Each row is followed by roughly how far along a hidden order it lies, from 0 to 30. A new part has a new order.
[  1   2   9 -20  19  -9  -7   4   4   9  -9 -11  12  -3 -14   8   2  -3
   4  -4  23] : 30
[ -7   9  14 -18  27   8  -2   1  -7  22 -12   9  -5 -21 -30  55 -48   2
 -16  54  -7] : 0
[-12   5   5 -27   3   9 -31   2 -18   7  -5 -14  12 -11  -7  27  -1  -6
  -6  31  -6] : 7
[  2   3   2 -10  18   5   4  21   5  13   0 -11 -13   8  14  -3 -34   4
  20  18   0] : 10
[ -7   3   3   5   5  -2   9  -3  -4  10  -5  -2   6  -5  -1 -11   7 -14
  -8  12  10] : 26
[  5   4  14 -16  18   1 -10  -6   0  10  -3   2  13  -3  -3  30  -3  -7
 -12  27 -10] : 16
[ -5   2  10  -4  25  -4  -9   6   6  18 -15   2   6  -2  12  40 -25 -20
  -5  47   3] : 2
[ -7   3   6  -7  -1   0 -36  10  10   5  -1   1  10  -7 -25  13  -5   0
  11  23  -7] : 14
[  5  13   5  22  -5   8  -3  -1  11   1  -2   4   4  -1 -15  -7 -13  -7
  13   6 -15] : 26
[ -6  -2   4 -18  13  -7  -4   3 -12   5  -5   1   3  -4 -23   3  -6  -9
  -1   6  -2] : 20
[ -4  -2   5  -4  12  -4  -4  -7 -10  33  -4  -9   2   3 -52   8 -31 -24
  -4  25   8] : 7
[ -2   0  -4  11   8   6 -17   0  -9   2   8  -4 -17   4 -26 -33  20   2
  13   5  -1] : 23
[ -7   9   7   3  23  -7   4   5   2 -13  -8 -16 -22  -2 -24  -1  40 -14
  17   5  -7] : 26
[ -8   1   3   8  -1  -7   3   2  18   0  -7   0   1  -1   8  23  10   4
   7  35 -11] : 27
[ -3   2   3  -5  14  -4   7  16  10 -14   1   2  25   5 -13  24 -11   2
   1   0 -18] : 17
[  9  -5   1   3  17  13  -1   4 -12   8  -6   8 -13   5  15  12 -50  -8
  -5  12  14] : 10
[-11  -8   4   7   7   5   5  -1   2  -6   5 -10  -7  -6  -1  19 -22  -9
   0   0  10] : 4
[ -5  13   7   7   8   5   3   4  -1  13  -4   7  10  -8 -20  54  -4 -12
   1  22  17] : 19
[  3   5   1   2  21  -3 -15   5  15 -34  -1 -10  18   0  -6  14   6  -4
   2  51   0] : 18
[ -5  -1  -3  -5  22  12  -6   2  -6  10  -3  -6  -2  -2 -12   3 -16 -11
  14  15 -15] : 26

[ -1  11   7  -5  -6   2   3  -9   3  20   3   0  -6   7  -3   1  -6   0
   1  -7   1  -9   5   4   8   4  12  -2   1  -5 -37  -1   2   1  -5 -11
   4  -8  -2   6   3  -8   9   2  -1  -7   2  12   6  -2  11] : 9
[  6  18   2  15  -7 -12   6  -5  13   4  19   9 -10  13   0   6 -26   8
  -1  -1   2  -3   3  16  -7   0   5   4  -3  -1 -31   2   4   3  -3  -4
 -21  -1  -1   4  -4   5 -11   5   2  -5  12  12   8  -8  -2] : 25
[ -3 -18  -3 -15   7  13  -4   5 -14  -4 -16  -6   9 -13   0  -6  26 -12
   1   2  -2   3  -3 -17   4   0  -6  -4   1   1  29  -1  -3  -4   8   6
  22   1  -1  -4   2  -4  11  -5  -2   7 -10 -13  -8   8   3] : 6
[ 27  -2   5  -6 -11 -14  19   2  28   3  27  38 -31  23  -9 -19 -28  -2
 -13 -14 -11   4   8  28 -18   6  12   7 -12   2 -49  17   9  -5  63  20
 -26 -20 -12   7  -4 -18 -48  10   2  21 -29  30  23 -32 -11] : 20
[  4 -18  -5  -5   7   3  -2   9  -5 -15  -9   1   5  -9   2  -7  14  -5
  -3   4  -3   8  -5  -7  -5  -2 -11   0  -1   4  37   2  -2  -3  14  14
   5   4  -1  -5  -2   2  -6  -4   1  12 -11 -12  -5   3  -7] : 15
[ 11   1  -4  15   1 -16   1   8  12 -20  14  14  -6   5   2   1 -18  10
  -5   5   0   8  -2  15 -14  -4  -8   7  -5   5  17   6   2   1   6  11
 -25   7  -1  -2  -7  12 -28   3   4   9   0  -3   3  -9 -16] : 30
[  1   5   7 -10  -5   1   6  -8   1  21  12   3  -9   9  -5  -3  -5  -4
   0  -8  -2  -8   6   3   5   5  13  -2  -1  -4 -39   1   3   0   3  -8
   5 -11  -4   5   3 -12   3   3  -1  -4  -4  16   8  -4  11] : 8
[ -3   3   7 -13  -5   7   4  -8   2  22   0   1  -8   6  -4  -3   1  -6
   1  -9  -2  -8   6   0   8   4  12  -3   0  -4 -38   0   2  -1  11  -7
   9 -12  -3   5   4 -12   9   2  -2  -4  -4  13   5  -2  12] : 5
[  7 -18  -6  -1   7   2  -1  10  -2 -20  -4   6  -5  -7   2  -8   9  -3
  -4   4  -3  11  -4  -3  -9  -2 -11   2  -2   4  32   4  -1  -3  19  17
   1   2  -2  -5  -2   2 -15  -2   1  15 -14 -10  -2  -2 -12] : 18
[  1 -15   4 -25  -1  16   6  -1  -5  13 -12   1  -4  -1  -5 -15  18 -15
  -2  -9  -7  -1   3  -7   6   6   8  -5   0  -2 -17   3   1  -5  22   3
  20 -13  -5   1   5 -19   4   0  -4   7 -20   5   4  -3  10] : 0
